Below are the code and all the weights of a small trained network. Each question names an input and a target symbol and asks about switching units off, where a switched-off unit gives its printed mean instead of its output.

import numpy as np


def w(rows, s, z=0):
    codes = np.array(rows[::2]) - 128.0
    scale = np.full(codes.shape[1], s)
    scale[-1] = z or s
    return codes * scale


def f(y):
    return y / 2 * (1 + np.tanh(0.7978845608 * (y + 0.044715 * y**3)))


def softmax(a):
    e = np.exp(a - a.max(-1, keepdims=True))
    return e / e.sum(-1, keepdims=True)


def log_softmax(a):
    a = a - a.max(-1, keepdims=True)
    return a - np.log(np.exp(a).sum(-1, keepdims=True))


def net(x, mask):
    ids = ['βγδεζηθλμξπστψω'.index(c) for c in x.split()]
    T = len(ids)
    res = E[ids] + P[:T]
    u = 0
    for l in range(2):
        r = res
        for j in range(2):
            rows = slice(2 * j, 2 * j + 2)
            q, k, v = (r @ M[l][rows].T for M in (Q, K, V))
            z = softmax(np.where(np.tri(T) > 0, q @ k.T / 2**0.5, -1e9)) @ v
            o = O[l][rows]
            res = res + np.where(mask[u + j], z, o[:, -1]) @ o[:, :-1]
        u += 2
        y = f(res @ A[l][:, :-1].T + A[l][:, -1])
        res = res + np.where(mask[u : u + 8], y, B[l][:, -1]) @ B[l][:, :-1]
        u += 8
    return log_softmax(res[-1] @ U[:, :-1].T + U[:, -1])


Q, K, V, O, A, B = {}, {}, {}, {}, {}, {}
E = w([
[199,150,53,226,173,167,172],'β',
[97,70,109,71,182,62,170],'γ',
[228,211,110,103,134,146,129],'δ',
[97,54,158,75,104,89,78],'ε',
[192,76,93,61,121,129,110],'ζ',
[156,129,86,101,26,149,26],'η',
[113,71,29,161,115,113,116],'θ',
[121,146,82,142,204,102,233],'λ',
[94,146,78,202,125,120,73],'μ',
[154,212,166,191,149,142,72],'ξ',
[22,95,96,161,147,103,172],'π',
[46,130,219,191,175,124,108],'σ',
[58,129,212,130,45,135,43],'τ',
[137,111,129,63,88,173,236],'ψ',
[160,159,254,53,109,137,113],'ω',
],0.0067)
P = w([
[78,136,108,132,126,249,146],'0',
[178,164,184,182,72,25,144],'1',
[124,103,93,61,184,133,81],'2',
[84,23,213,254,20,127,112],'3',
[140,178,176,181,107,55,181],'4',
[121,101,85,45,196,158,66],'5',
],0.0088)
Q[0] = w([
[125,2,170,179,73,222,143],'0.h1',
[100,19,113,124,84,227,100],'0.h1',
[189,188,82,167,101,124,190],'0.h2',
[125,114,149,221,41,88,200],'0.h2',
],0.0075)
K[0] = w([
[100,156,112,112,133,207,151],'0.h1',
[80,119,63,67,177,248,94],'0.h1',
[161,142,116,174,124,125,156],'0.h2',
[100,175,153,165,75,119,169],'0.h2',
],0.013)
V[0] = w([
[63,65,81,24,127,192,60],'0.h1',
[166,16,138,194,67,27,106],'0.h1',
[181,58,133,2,157,65,99],'0.h2',
[146,122,42,94,216,171,129],'0.h2',
],0.0064)
O[0] = w([
[107,79,111,84,96,198,102,84],'0.h1',
[102,254,91,104,150,63,120,127],'0.h1',
[126,156,136,39,157,93,105,2],'0.h2',
[151,118,110,110,181,180,134,38],'0.h2',
],0.0098,0.0016)
A[0] = w([
[225,118,60,107,166,181,137,130],'0.n1',
[78,105,1,140,174,155,130,165],'0.n2',
[100,131,150,121,192,139,34,176],'0.n3',
[145,165,124,41,168,91,99,110],'0.n4',
[108,132,132,206,160,93,138,5],'0.n5',
[66,93,110,84,203,153,211,138],'0.n6',
[225,153,166,136,181,103,160,47],'0.n7',
[91,136,201,137,119,94,150,58],'0.n8',
],0.0087,0.0033)
B[0] = w([
[254,140,73,122,129,113,189,219],'0.n1',
[109,107,20,150,200,128,136,253],'0.n2',
[123,88,131,149,189,140,5,213],'0.n3',
[189,64,206,253,99,106,110,220],'0.n4',
[145,95,159,38,47,152,117,220],'0.n5',
[85,50,163,91,253,103,221,222],'0.n6',
[49,148,104,119,109,138,76,200],'0.n7',
[174,119,46,125,109,132,130,211],'0.n8',
],0.0063,0.0032)
Q[1] = w([
[218,156,169,151,103,109,169],'1.h1',
[81,85,133,202,95,156,148],'1.h1',
[160,144,142,82,173,115,1],'1.h2',
[159,180,68,97,151,106,206],'1.h2',
],0.0088)
K[1] = w([
[159,144,155,161,82,143,191],'1.h1',
[93,122,130,117,151,244,154],'1.h1',
[159,107,134,136,174,92,41],'1.h2',
[140,141,130,135,86,20,165],'1.h2',
],0.011)
V[1] = w([
[213,169,106,186,31,138,84],'1.h1',
[147,133,61,2,123,125,88],'1.h1',
[13,117,52,169,145,147,88],'1.h2',
[230,107,20,171,188,127,207],'1.h2',
],0.0085)
O[1] = w([
[227,106,77,255,89,174,121,107],'1.h1',
[65,107,4,58,75,163,76,30],'1.h1',
[81,233,164,166,166,169,40,176],'1.h2',
[177,117,110,123,110,25,28,253],'1.h2',
],0.0077,0.0045)
A[1] = w([
[127,183,223,160,128,197,201,2],'1.n1',
[219,102,55,146,117,91,107,22],'1.n2',
[152,156,44,110,132,49,76,162],'1.n3',
[235,97,89,167,104,81,157,75],'1.n4',
[100,23,108,12,87,211,123,167],'1.n5',
[77,113,221,136,17,121,71,119],'1.n6',
[141,93,117,205,57,180,175,72],'1.n7',
[171,3,111,167,75,236,128,45],'1.n8',
],0.0061,0.0032)
B[1] = w([
[140,110,33,104,170,56,160,168],'1.n1',
[86,189,133,109,90,148,165,204],'1.n2',
[123,166,68,157,112,127,192,201],'1.n3',
[50,187,190,98,84,120,132,255],'1.n4',
[123,70,141,208,41,143,169,215],'1.n5',
[125,141,58,116,215,165,193,202],'1.n6',
[182,145,107,51,185,98,99,195],'1.n7',
[204,183,144,2,118,166,100,176],'1.n8',
],0.0075,0.0088)
U = w([
[110,174,147,179,61,79,165,251],'β',
[35,146,94,37,125,89,178,15],'γ',
[149,159,140,3,89,95,103,50],'δ',
[50,147,162,164,79,228,135,136],'ε',
[120,80,21,158,95,131,165,68],'ζ',
[161,132,85,114,89,180,56,168],'η',
[104,167,28,136,161,118,62,96],'θ',
[176,95,114,100,188,29,108,70],'λ',
[173,96,156,245,143,154,37,156],'μ',
[216,108,233,121,145,136,69,143],'ξ',
[75,192,222,85,171,131,73,98],'π',
[131,107,138,219,196,117,221,176],'σ',
[144,202,70,81,191,202,179,75],'τ',
[147,12,187,161,94,87,87,186],'ψ',
[176,73,169,96,112,164,197,76],'ω',
],0.0054,0.0029)

Each question gives the input, a string of symbols that net reads in full, and the target symbol t.
The units are the heads (2 rows each of Q, K, V and O) and the neurons (one row each of A and B). Each row of codes is followed by its name. A weight is (code - 128) times the scale printed after its matrix; where a second scale follows, it is the last column's (O, A, B and U).
mask holds one flag per unit, layer by layer, with each layer's heads first. A switched-off unit (its flag False) gives its mean, the last column of its rows in O or B, instead of its output. The means were averaged over made-up inputs and are rounded, as every weight is.
A unit's drop is (log p(t) with every unit on - log p(t) with that unit switched off) / (log p(t) with every unit on - log p(t) with every unit switched off).
The circuit of an input: a set's keep is (log p(t) with only the set's units on - log p(t) with every unit switched off) / (log p(t) with every unit on - log p(t) with every unit switched off). Starting from the 12 units with the biggest drops (on a tie, the unit counted first), units are removed one at a time, each time the one whose removal leaves the highest keep (on an exact tie, the one counted first), for as long as the keep stays at least 0.8.
circuit, biggest first: the units of the circuit, biggest drop first
k most important neurons: the k neurons with the biggest drops, biggest first
k most important neurons of layer l: the k neurons of layer l with the biggest drops, biggest first
which heads matter: for each layer, one digit per head in row order, 1 if its drop is at least 0.15 and else 0, layers parted by /
input η σ ε ξ, target η: circuit, biggest first : (1.h1; 0.h1; 1.n8)
input τ τ σ μ, target τ: which heads matter : 10 / 01
input σ μ θ τ, target σ: most important neuron : (1.n6)
input ψ ψ σ σ μ δ, target β: 2 most important neurons of layer 0 : (0.n1; 0.n4)
input ζ λ δ ζ, target ζ: 4 most important neurons of layer 1 : (1.n6; 1.n5; 1.n3; 1.n4)
input θ γ μ σ, target θ: which heads matter : 01 / 11
input δ ξ ψ σ, target δ: 2 most important neurons : (1.n8; 0.n1)
input ζ γ ζ ξ λ σ, target π: 2 most important neurons : (0.n3; 0.n6)
input σ π θ, target ζ: which heads matter : 11 / 10
input ψ θ ψ π, target ψ: circuit, biggest first : (0.h1; 1.h2; 0.n1)
input μ θ σ σ, target μ: 2 most important neurons : (0.n2; 1.n4)
input σ ζ τ σ, target σ: 2 most important neurons : (1.n6; 1.n1)
input π θ ξ ψ ξ ε, target ψ: 3 most important neurons : (0.n4; 1.n5; 0.n3)
input ε ξ π ψ, target ε: which heads matter : 10 / 11
input τ σ τ δ, target τ: which heads matter : 10 / 01
input π θ μ τ, target π: 2 most important neurons : (0.n6; 0.n2)
input μ ζ β π, target μ: circuit, biggest first : (1.h2; 0.h2; 0.n2; 1.n4)
input θ β β, target τ: 2 most important neurons : (0.n1; 0.n5)
input ω π η β, target ω: 2 most important neurons : (1.n8; 0.n2)
input μ β π δ λ γ, target λ: 3 most important neurons : (0.n4; 0.n3; 0.n6)
input ε ψ η, target η: circuit, biggest first : (1.h1; 0.h1; 1.n8; 0.n6)
input β δ γ, target λ: 2 most important neurons : (0.n4; 0.n6)
input σ η ξ σ ξ δ, target β: 2 most important neurons of layer 0 : (0.n4; 0.n1)
input δ μ θ, target ζ: 2 most important neurons of layer 0 : (0.n2; 0.n1)
input δ η β ξ ζ, target β: which heads matter : 10 / 10
input β π τ τ, target β: which heads matter : 01 / 11
